(in the rows, 128 means zero)
Each row has a class, written as a number after it.
[ 88 105 122  85  86 150  98 187 171 113 125 114 155  79  87 175  67 130
 126 110  96 114 123 123  89  91 122 121  69  81 103 115 104 147 109 125
 132 208 165 162 142 115 100 127 102 115 113 151  99 141 106] -> 8
[137 145 184 127 135 101 111 151 114 186  83 137 100 110 166 166 130  83
 129 145 139  81 123  92 108 153 120 129 131 122  91 106 134 163 131 119
  81 139 226 130 163 136 155 144 156 142 111 170 107 189 105] -> 2
[ 76 105 141  83 106 141 104 183 157 116 116 109 140 111  85 171  77 113
 135 130 109 129 109 116 100 117 109 111 103 101 105 123 107 131  88 120
 118 181 139 152 128 110  92 129 129 105 119 147 106 142 131] -> 7
[136 144 195 120 140 107 135 156 110 179  86 126 101 126 167 169 144  67
 137 145 160  68 120  75  97 148 126 136 124 114  88 122 131 156 111 113
  79 128 211 133 174 130 146 141 154 142 110 163 109 198 123] -> 5
[152 159 171 127 115 104 119 167 113 177  72 108 104 118 138 177 132  88
 136 149 130  91 125  94 105 161 118 107 134 128  98 114 126 166 105 124
  70 133 226 134 155 136 150 128 166 150 113 167  97 184 111] -> 7
[ 86 107 140  90  94 132  76 159 162 140 126 103 149  71  82 182  76 116
 145 107 111 115  96  98 122 103 114 100  95 104 123  96 109 151 121 113
 119 172 141 152 126 108 101 143 118 111 129 142 106 160 121] -> 2
[ 85 104 126  60  97 133  90 183 165 121 149 105 160  86  99 179  76 120
 115 122 100 126 111 119  99 100 103 101  77  61 110 101 107 126  95 132
 134 192 167 154 144  89 101 129 102 111 107 143 108 138 115] -> 0
[147 146 188 109 108 102 115 162 117 171 100 111  98 106 149 161 137  95
 136 149 137  81 123 106  96 147 117 124 120 127 115 121 128 163 106 117
  68 113 247 125 161 127 156 129 161 149 111 170  96 187 105] -> 8
[130 146 176 122 131 109 126 170 108 179  71 126 104 118 171 167 144  81
 138 152 159  71 123  85  93 143 113 136 118 120 100 114 136 148 105 113
  76 140 238 120 175 135 139 142 152 151 103 167 112 202 124] -> 6
[128 154 179 118 128  92 137 171 118 185  99 136  97 124 167 166 134  80
 135 148 159  78 122 100  88 154 121 160 135 123  91 129 130 155 117 115
  71 128 243 114 162 141 150 143 157 147 107 173 111 185 123] -> 3
[151 144 188 111 120 113 117 144 108 187  89 120 102 122 158 173 133 102
 118 155 145  76 131  86  81 153 119 127 116 128 100 114 137 152 116 129
  77 121 238 129 148 119 155 122 163 160  93 173  91 193 121] -> 0
[ 82 114 135  81  79 130 105 175 161 136 145 113 138  84  82 179  71 120
 125 114 117 114 100 120  91 108 117 119  98 104 117 118 111 134 107 110
 119 170 155 134 128  97 102 135 130 121 116 130 100 151 120] -> 3
[ 81  99 133  71  94 122  88 188 143 121 143 105 160  90  93 167  76 128
 142 117 112 106  99 123 105 103 112 116  98  89 114 120 111 131 102 105
 130 176 158 146 125 101  83 131 127 124 127 142 111 158 124] -> 9
[ 82 100 156  73  86 124 102 168 155 135 139 112 129 104  73 185  68 123
 138 126 138  95  96 124 101 112 121 123 101 113 118 122  99 128 105 112
 117 165 167 124 121  97  87 125 128 128 118 148 118 157 131] -> 3
[139 152 187 117 125 111 138 173 119 194  91 133  92 117 162 166 131  74
 128 139 151  76 112  82  91 139 121 145 130 117  92 119 139 160 114 115
  74 129 242 122 174 145 158 139 165 144  94 170 101 181 116] -> 3
[138 148 179 126 126  99 129 178  99 175  89 126 114 137 174 162 130  92
 137 141 148  71 120  88 102 149 124 130 128 120  92 123 144 153 111 115
  77 129 244 134 157 136 145 133 171 150 108 168 107 203 117] -> 9
[139 147 198 122 132  96 131 174 112 178  82 120 102 127 169 159 147  77
 137 162 157  70 124  84 101 145 116 125 126 121  94 127 133 152 110 123
  80 129 247 110 166 122 150 137 159 153 116 172 107 192 106] -> 1
[ 96 103 134  78  92 144  89 172 176 123 130 115 149  74  91 178  63 126
 130 110 110 118 112 114 107  97 118 108  80  79 111 118  96 152 102 136
 127 184 162 160 143 110  96 120 113 104 112 156 105 134 114] -> 8
[ 88 108 122  88  81 143  96 180 168 116 123 109 158  74  90 170  70 126
 133 109  89 126 129 126  88  95 122 113  70  87 110 107  99 144 102 127
 136 198 148 151 136 116  94 126 108 117 109 135  93 157 113] -> 8
[ 91 114 106  89  93 146  98 186 167 119 130 107 168  69  99 180  69 127
 124 107 101 125 120  95 101  93 116 106  70  73 106 109  98 144 103 130
 130 201 163 154 148 110  94 134  97 117  98 144 104 154 118] -> 6
[141 143 181 117 147  91 133 167 115 191  82 134 103 125 179 169 144  84
 142 154 146  83 121  67 104 131 110 139 116 117  95 117 134 152 115 118
  84 132 241 129 161 143 147 142 155 151 109 164 101 192 110] -> 4
[143 143 178 118 115 101  90 145 116 176  92 110 103 109 148 170 139  94
 122 151 117  83 129  95 113 158 121 125 123 132  97 102 131 153 123 125
  73 111 229 128 155 116 167 123 168 148 116 167 102 191 117] -> 2
[ 83 109 161  83  75 125  96 164 158 136 139 110 131  88  70 187  72 123
 138 125 144  98  93 130 101 109 117 126 100 109 122 131  96 128 108 111
 112 153 165 121 125  89  91 129 137 128 122 151 114 158 137] -> 3
[ 91 101 128  70  78 141  82 162 158 124 144 109 150  80  85 177  73 130
 113 115 102 124 112 123  94 102 111  92  85  85 113 107  94 136 107 128
 133 186 147 141 137  79  93 125 121 115 112 136 105 149 122] -> 0
[ 92 108 117  83  97 143  90 185 171 114 129 111 150  79  93 191  74 127
 132 117  92 124 106 104 102  93 101 106  87  77 102 115 100 138 100 134
 124 197 155 153 133 108 102 130 111 124 105 150  92 149 118] -> 7
[140 149 171 116  99 111 108 146 117 172  95 122 100 121 138 169 138  96
 119 145 142  87 136 102  89 160 115 122 123 138  99  91 129 159 110 116
  72 124 226 118 144 112 158 122 172 146 121 154  94 202 129] -> 0
[ 87 114 112  77  76 139  88 180 167 118 140 111 161  82  90 167  76 126
 118  98  90 126 118 120  90 103 117 116  81  80  98  88  91 137 105 122
 148 203 138 152 134  97  88 129 101 114 117 135 105 162 130] -> 0
[ 89 100 129  75  94 140  85 170 159 117 149 110 156  79  81 182  73 133
 118 122  92 131 123 120  90  98 108 104  70  77 104 114  98 134 108 137
 125 198 160 148 139  91 101 128 111 123 104 143 104 153 116] -> 0
[ 83 109 115  83  93 150  92 179 163 122 130 107 161  76 102 186  78 124
 124 113 122 121 103 100 107 100 119 104  82  83 101 104 116 127  98 136
 130 197 166 152 143 106  94 135 114 123 102 137 104 158 123] -> 6
[ 88 103 125  79  93 140  93 173 158 126 118 106 144  92  65 171  68 116
 139 127 115 115 108 107 106 113 113 120 102 100 117 126 102 142  95 107
 113 168 152 149 124 101  92 129 134 102 132 151 115 144 124] -> 7
[135 159 189 142 101 105 134 153 124 186  73 136  84 126 141 175 132  67
 124 143 172  66 116 102  89 155 128 149 135 143  95 114 132 162 115 109
  72 125 226 120 159 134 156 135 174 150 115 164  96 196 133] -> 3
[ 85 105 120  82  80 147  82 179 178 112 128 110 148  75 104 186  76 113
 122 106 107 117 108 119 100 104 128 107  76  83 107 102  93 146 106 131
 135 193 159 155 147 100  95 128 113 115 120 148 100 150 115] -> 8
[140 141 176 121 138  98 118 169 115 182  74 132  97 125 164 168 137  77
 124 158 147  81 125  87  98 149 117 140 117 123  93 112 135 147 108 109
  85 130 232 127 161 123 144 134 176 150 120 160 100 193 118] -> 4
[154 146 185 124 112  96 106 153 120 184  86 116  97 127 160 171 134 105
 128 152 150  82 120  85 105 157 111 111 129 134 106 104 119 149  99 120
  77 103 235 126 147 106 148 128 186 146 123 156 103 190 124] -> 4
[144 153 191 121 110 104 115 155 118 182  88 118  96 123 143 172 129  90
 127 156 134  88 120 104 101 170 122 111 137 134  90 108 117 163 101 129
  74 130 228 128 159 120 156 129 184 141 114 173  95 186 110] -> 7
[ 88  96 127  59  99 130  95 181 144 128 137 102 157  92  86 180  70 127
 123 128 117 113 120 125  95 103 121 118  83  82 111 124 112 135 108 118
 124 188 177 146 128  96  90 132 113 124 111 153 114 151 115] -> 0
[132 149 188 118 138 106 131 168 110 185  84 126  98 125 168 171 142  77
 140 146 153  64 131  82  95 147 128 147 123 118  85 120 138 159 112 104
  82 137 213 131 164 137 138 139 152 153 117 162 114 203 127] -> 5
[ 82 110 124  88 104 132  75 169 156 116 134  98 166  69  95 170  75 124
 127 108  69 142 126 114 108 103 118 115  83  77 102 116  96 146 114 136
 127 196 164 152 138 120 103 132  99 114 107 145 114 156 116] -> 2
[134 154 161 115 119 109 117 184 109 170  78 114 104 121 155 165 141  90
 133 160 118  86 131 107  87 148 119 146 120 121  94 113 131 158  96 112
  71 139 237 126 150 133 153 125 154 163 111 177  91 199 121] -> 7
[ 87 100 138  64  87 124  94 174 145 133 142 100 157  74  76 171  75 130
 136 132 112 118 122 124  93  94 106 116  76  87 126 121 107 127 108 108
 123 177 149 129 122  84  91 127 110 121 113 145 109 158 119] -> 0
[147 154 167 120 134 106 113 178 121 176  84 103 108 112 156 183 139  91
 129 152 126  80 129  81 104 150 115 108 126 117  88 111 137 157 111 131
  87 135 252 120 163 140 159 130 161 159 108 166  98 190 110] -> 1
[ 82 112 129  73  98 137 112 187 156 132 140 108 141  93  78 173  71 122
 130 118 111 117 112 110  90 100 117 135  90  93 113 130 110 141 105 107
 108 169 174 135 131 113 101 131 126 118 114 150 113 151 125] -> 3
[137 147 174 105 126  99 127 169 104 181  85 127 103 115 162 168 143  91
 132 151 145  85 141 103  82 144 122 147 114 121  96 112 132 150 116 112
  79 152 217 117 153 125 141 134 145 161 107 168 110 211 117] -> 0
[142 149 177 117 115 100 111 172 119 178  91 101 103 105 141 174 141  98
 131 163 128  89 135  97  99 146 118 118 126 119  96 119 120 152 101 121
  72 131 250  99 155 122 160 122 160 156 121 160 101 211 101] -> 1
[ 80 106 151  80  87 133 105 175 161 137 146 108 146 100  80 173  75 125
 138 117 110 107 104 115  97 105 119 127  90  98 121 120 109 129 112 107
 124 165 169 131 129 106  97 137 135 120 110 146 113 146 125] -> 3
[136 140 189 114 139 107 128 168 110 180  94 127  97 122 170 162 141  80
 134 150 147  70 120  86 101 141 127 132 118 109  94 120 137 154 107 115
  74 130 231 136 174 131 146 137 157 153 101 171 110 189 116] -> 5
[144 155 183 115  92 110 121 162 123 187 100 129  76 118 135 167 132  90
 123 145 135  79 122 100  95 159 126 132 132 131  93 111 123 158 111 105
  72 114 221 120 160 123 155 126 176 156 116 163 105 188 122] -> 3
[ 82 101 142  77 105 125  92 158 153 122 123 106 147  94  75 179  72 122
 131 124 130 112 123 117  92 109 108 121  93  91 115 122 109 135 108 114
 125 179 146 140 121  91  82 129 113 114 124 148 108 154 130] -> 0
[ 86 103 141  77  96 133  90 164 150 126 129 103 139  86  83 172  69 132
 135 123 120 104 113 116 118 102 122 120  93 101 121 116 106 136 116 111
 110 165 158 141 129  92  97 130 119 107 125 158 119 148 125] -> 2
[ 93 102 112  75  98 131  96 176 164 124 127 110 150  91 108 177  75 148
 127 121  89 124 119 105 104  88 104  94  79  79 111 106  99 131  98 126
 141 198 166 149 134  95  95 131 118 122 111 137 109 143 116] -> 4
[ 79 111 134  89  77 130  93 173 150 124 129 108 143  93  82 174  76 115
 128 121 132 113 116 121  93 103 118 118  85 109 114 104 109 139 108 114
 130 187 149 141 121  86  85 140 116 124 131 134 108 164 131] -> 0
[135 160 174 118 141 101 135 182 111 175  78 123 105 129 170 166 146  76
 146 145 137  80 128  90 103 153 111 144 127 117  87 127 135 152 108 121
  77 143 221 128 167 145 143 139 145 149 113 175 113 193 121] -> 7
[149 139 196 113 115 108 112 141 108 183 100 116  97 121 143 173 138  94
 123 158 142  78 126  94 107 155 127 106 123 128  98 117 129 162 100 126
  59 107 240 129 162 107 166 120 185 149 112 159 104 187 109] -> 5
[ 84 101 122  85 101 139  94 194 161 127 112 102 146  87  80 169  79 113
 134 120 121 107 114 101 110 112 127 102  97  96 110 110 124 140 103  96
 133 194 165 138 122 108  91 143 132 126 131 141 115 163 103] -> 1
[141 142 186 119 138 102 132 164 109 193  83 132 102 121 174 168 135  83
 135 150 158  69 114  73 103 142 124 133 127 124  97 116 139 153 114 121
  85 136 231 129 178 132 143 141 160 144  98 174 111 193 114] -> 6
[ 81 112 138  92  91 140  82 176 157 128 128 107 145  80  78 176  71 123
 131 120  97 111 106 112 110  94 116 116  83  97 117  94 120 144 124 100
 123 174 144 154 125  97 108 133 121 113 132 151 101 146 122] -> 2
[132 154 187 126 118 110 125 162 110 177  71 128  97 116 157 168 142  73
 128 150 174  69 121  88  98 151 117 139 121 136  92 112 138 145 104 113
  77 122 223 124 170 119 148 139 164 145 118 161 107 201 122] -> 6
[140 158 172 125 126 116 117 167 114 184  89 121 105 113 168 175 136  95
 121 151 157  81 124  85  90 163 116 126 127 127  97 109 136 153 106 117
  68 122 247 124 165 127 154 136 163 147 109 164  98 190 115] -> 6
[144 167 160 120 109 106 112 176 119 175  77 114 105 105 147 166 132  91
 126 148 133  94 128 106  96 162 120 125 132 125  90  97 122 165  94 119
  75 140 229 129 147 132 154 128 169 148 121 171 103 197 112] -> 7
[ 79  94 133  77  98 136  89 165 152 119 118 111 145  95  81 169  72 119
 133 108 118 110 107 117 120 110 114 110 103 111 115 113 113 144 110 103
 112 168 136 150 121  98  99 130 116  98 127 152 112 150 131] -> 2
[ 87  97 163  65 102 135  91 158 149 135 141 105 141  76  78 179  70 118
 136 122 133  98 100  99 115  99 113  97  86  88 120 129 118 137  98 112
 115 153 153 146 131  78  97 127 134 112 121 144 113 141 111] -> 5
[128 154 174 132 143  99 120 172 111 176  69 121 110 126 183 169 145  64
 140 138 142  79 124  85 110 150 125 139 125 120  93  93 140 166 127 113
  83 153 216 133 168 144 145 147 140 145 119 169 112 201 129] -> 2
[147 147 194 111 111  99 114 150 103 180  98 114  94 112 135 172 132  96
 128 155 131  73 129 102 109 144 130 124 118 129 100 123 131 160 104 116
  71 105 233 127 154 109 159 116 171 159 114 166 103 190 111] -> 5
[ 90 117 109  85  82 137  93 188 173 134 145 119 140  73  95 186  62 125
 117 112  94 124 106 111  98  96 123 118  86  83  98 110 103 149 108 132
 127 188 169 149 137 106 106 128 120 130 103 149  99 146 121] -> 3
[ 94  98 121  79  98 133  84 185 160 116 150 114 166  81 107 181  62 130
 122 100  89 113 104 118 112 103 111  99  85  81 103 109  95 136  93 133
 145 187 164 159 141 106 104 134 120 115 101 134 102 154 111] -> 9
[ 93 102 137  83  86 136  80 164 169 115 144 101 158  68  78 179  75 114
 125 108 111 118 104 101 112 101 117 101  84  80  97 115  94 141 100 131
 126 171 149 154 142  86  99 129 121 111 115 138  98 151 121] -> 5
[136 150 187 128 123  97 108 146 108 183  82 122 104 100 157 165 134  79
 132 148 139  88 129  99 105 148 124 143 124 129  99 119 122 159 124 122
  72 121 213 124 160 134 154 132 155 140 114 167 111 201 122] -> 2
[ 85  90 135  71  81 139  87 174 169 124 124 120 135  85  79 169  71 124
 142 124 131  97 115 119 104 106 125 129  83 108 118 115 104 138 106 105
 123 174 155 145 124  96  87 126 124 113 135 152 118 149 116] -> 8
[145 155 183 119 133 104 113 156 109 183  97 118 109 108 163 180 135 101
 121 156 151  83 130  93  92 164 116 119 120 124  98 114 132 150 106 132
  65 119 247 122 168 123 154 131 175 153 104 164 102 194 111] -> 6
[130 145 177 113 133  97 124 172 114 172  82 123 100 116 172 161 146  75
 151 153 155  81 139 102  93 139 128 167 113 122  98 120 128 150 104 126
  71 133 227 116 169 143 142 129 147 146 118 167 115 210 124] -> 8
[ 79 110 130  83  89 136  96 177 155 114 121 101 139  83  74 176  81 106
 132 118 123  93 118 101  98 106 125 127  82 100 102 109 113 144 101 101
 124 187 153 150 138  93  88 140 126 124 133 135 113 164 135] -> 5
[139 157 184 136 107  90 107 162 121 184  74 107 101 129 150 174 144  82
 142 155 148  78 130 105 113 174 130 100 138 133  93  95 123 155 100 127
  84 128 223 110 156 112 142 132 180 153 138 154 105 210 122] -> 1
[ 77 105 135  83  84 133  97 174 159 132 133 111 130 102  76 180  72 115
 135 121 132  97  98 109  97 108 121 128 101 104 118 116 113 136 110 102
 118 173 164 133 128  93  93 135 129 124 130 144 116 150 132] -> 3
[141 154 184 126 118 103 112 163 116 178  81  97 102 114 141 173 138  96
 129 158 134  83 133  91  94 147 122 116 125 129 101 111 123 159 103 123
  69 117 249 105 156 121 162 120 164 151 120 166  84 202 104] -> 1
[ 85 108 141  77  93 132  82 156 155 128 124 101 144  65  82 177  76 122
 132 120 102 116 103 111 110 102 108  99  93  94 123 110 109 141 115 116
 123 180 139 146 136  85 102 137 121 111 123 146 108 151 123] -> 2
[147 147 191 111 130 114 135 162 110 184  83 125  95 123 162 168 139  76
 135 156 148  75 113  89 110 146 116 123 125 121  96 126 128 153 107 128
  80 121 225 128 169 134 155 135 158 148  99 178 100 181 108] -> 7
[140 144 193 111 120  90 120 155 105 188  96 125 104 119 162 161 142  80
 138 148 157  88 130 100  97 150 117 131 129 117 102 114 125 149 107 124
  76 133 224 117 163 127 138 136 149 145 109 155 116 198 118] -> 0
[ 87 104 123  73 113 136  95 177 155 127 127 110 146 100  88 178  69 138
 134 113 121 115 111  96 105  96 107 110  90  90 111 115 116 137 102 106
 119 164 157 154 124 100  88 134 141 105 137 140 112 144 127] -> 4
[ 96 104 131  97  90 134  87 171 174 128 128 105 151  78  70 171  73 121
 125 120  96 123 107 100 111 100 118  80  89  79 112 116  99 144 102 133
 123 181 162 149 145  93 103 128 133 111 124 142 101 149  99] -> 1
[144 143 202 111 128 100 131 156 114 176  75 124  91 119 160 168 143  79
 143 161 154  70 130 100  94 145 124 143 114 119 102 132 125 145 116 126
  81 124 238 118 175 135 141 130 158 153 107 174 111 194 109] -> 8
[ 81  96 142  75  87 125  93 182 141 112 138 100 154  96  95 173  72 120
 136 123 117  96 105 116 102 107 114 109  81 103 118 127 103 133  98 114
 132 170 177 145 129  94  86 142 130 132 112 140 105 166 123] -> 9
[127 148 186 123 121  99 137 171 118 178  87 127  95 138 149 169 138  67
 140 154 168  82 118  90  96 147 120 158 133 132  92 122 127 152 114 113
  63 117 241 106 158 139 150 128 156 142 114 168 107 188 132] -> 3
[142 143 198 124 133 102 113 147 113 189  85 121 104 112 168 165 134  80
 135 143 145  79 116  86 114 150 122 122 131 112 106 115 132 153 125 120
  76 122 217 127 168 127 147 138 157 138 105 170 107 190 115] -> 2
[ 83  97 153  69  84 132  96 170 161 128 115 104 143  83  89 177  84 110
 141 124 134 102 105 128  99 109 121 105  83  98 123 117 108 132 101 118
 128 185 165 140 136 103  82 134 124 126 121 141 110 162 109] -> 8
[ 73 103 129  75  99 133  93 173 150 123 133 112 143  83  88 179  72 124
 137 117 128 108 109  94  99 103 113 119  82 111 120 124 114 132 103 114
 108 157 162 143 133  97  82 135 131 116 118 143 109 160 129] -> 6
[ 81  95 124  66  82 126  85 175 145 113 132 106 146  88  85 170  71 129
 127 115 119  99 104 126 107 105 120 116  93 108 122 119 107 131  97 101
 129 158 162 141 116  90  87 128 143 126 128 140 111 166 122] -> 9
[ 90 111 119  83  95 133  79 171 164 127 121 110 156  70  93 177  77 127
 125 112  80 125 115 116 113  90 111 107  79  78 109 103 101 150 112 128
 123 191 159 160 136 104 112 131 103 120 121 151 109 153 106] -> 2
[142 151 172 129 134 106 129 168 110 184  82 129 109 111 177 166 130  80
 126 152 153  81 124  69  94 142 120 138 117 116  91 128 136 152 113 126
  82 132 238 126 173 128 145 139 152 148  93 170 104 202 112] -> 6
[ 81  95 155  84  94 121  95 174 162 122 128 105 146  94  98 178  78 110
 152 129 128  98 113 117 102 106 114 122  80 103 131 118 104 128 103 118
 130 179 167 138 134 107  87 134 111 117 119 141 121 151 121] -> 8
[136 144 196 122 118 101 131 167 115 180  81 131  94 113 162 158 140  76
 148 153 153  80 128  97  89 143 129 141 116 127 100 118 130 161 115 118
  75 142 224 129 172 142 143 139 160 145 112 169 107 196 108] -> 8
[ 84  97 149  68  92 134  93 178 155 128 140 102 141  92  79 177  74 124
 140 130 109 109 102 112 109 108 107  98  92  96 123 121 109 129  95 114
 111 169 158 143 128  93  96 131 136 117 115 147 105 143 112] -> 7
[142 154 184 131 125 107 119 168 129 173  79 107 105 122 157 177 147  89
 129 148 150  80 125  92 101 162 120 103 132 125  99 107 123 157 103 129
  70 135 240 116 168 126 155 134 167 147 118 164  92 192 114] -> 1
[135 155 184 116 115 103 119 155 121 184  95 120  95 129 150 166 135  85
 135 155 126  89 122  98  98 175 118 112 136 125  97 105 121 163  97 123
  71 129 218 134 165 123 151 136 178 135 120 162  95 185 115] -> 7
[142 149 178 128 139 106 131 185 115 182  64 117 109 130 167 165 145  68
 130 151 140  68 124  86 108 143 121 120 124 109  91 121 138 153 117 114
  94 138 240 116 177 133 147 136 149 152 117 170 103 185  99] -> 1
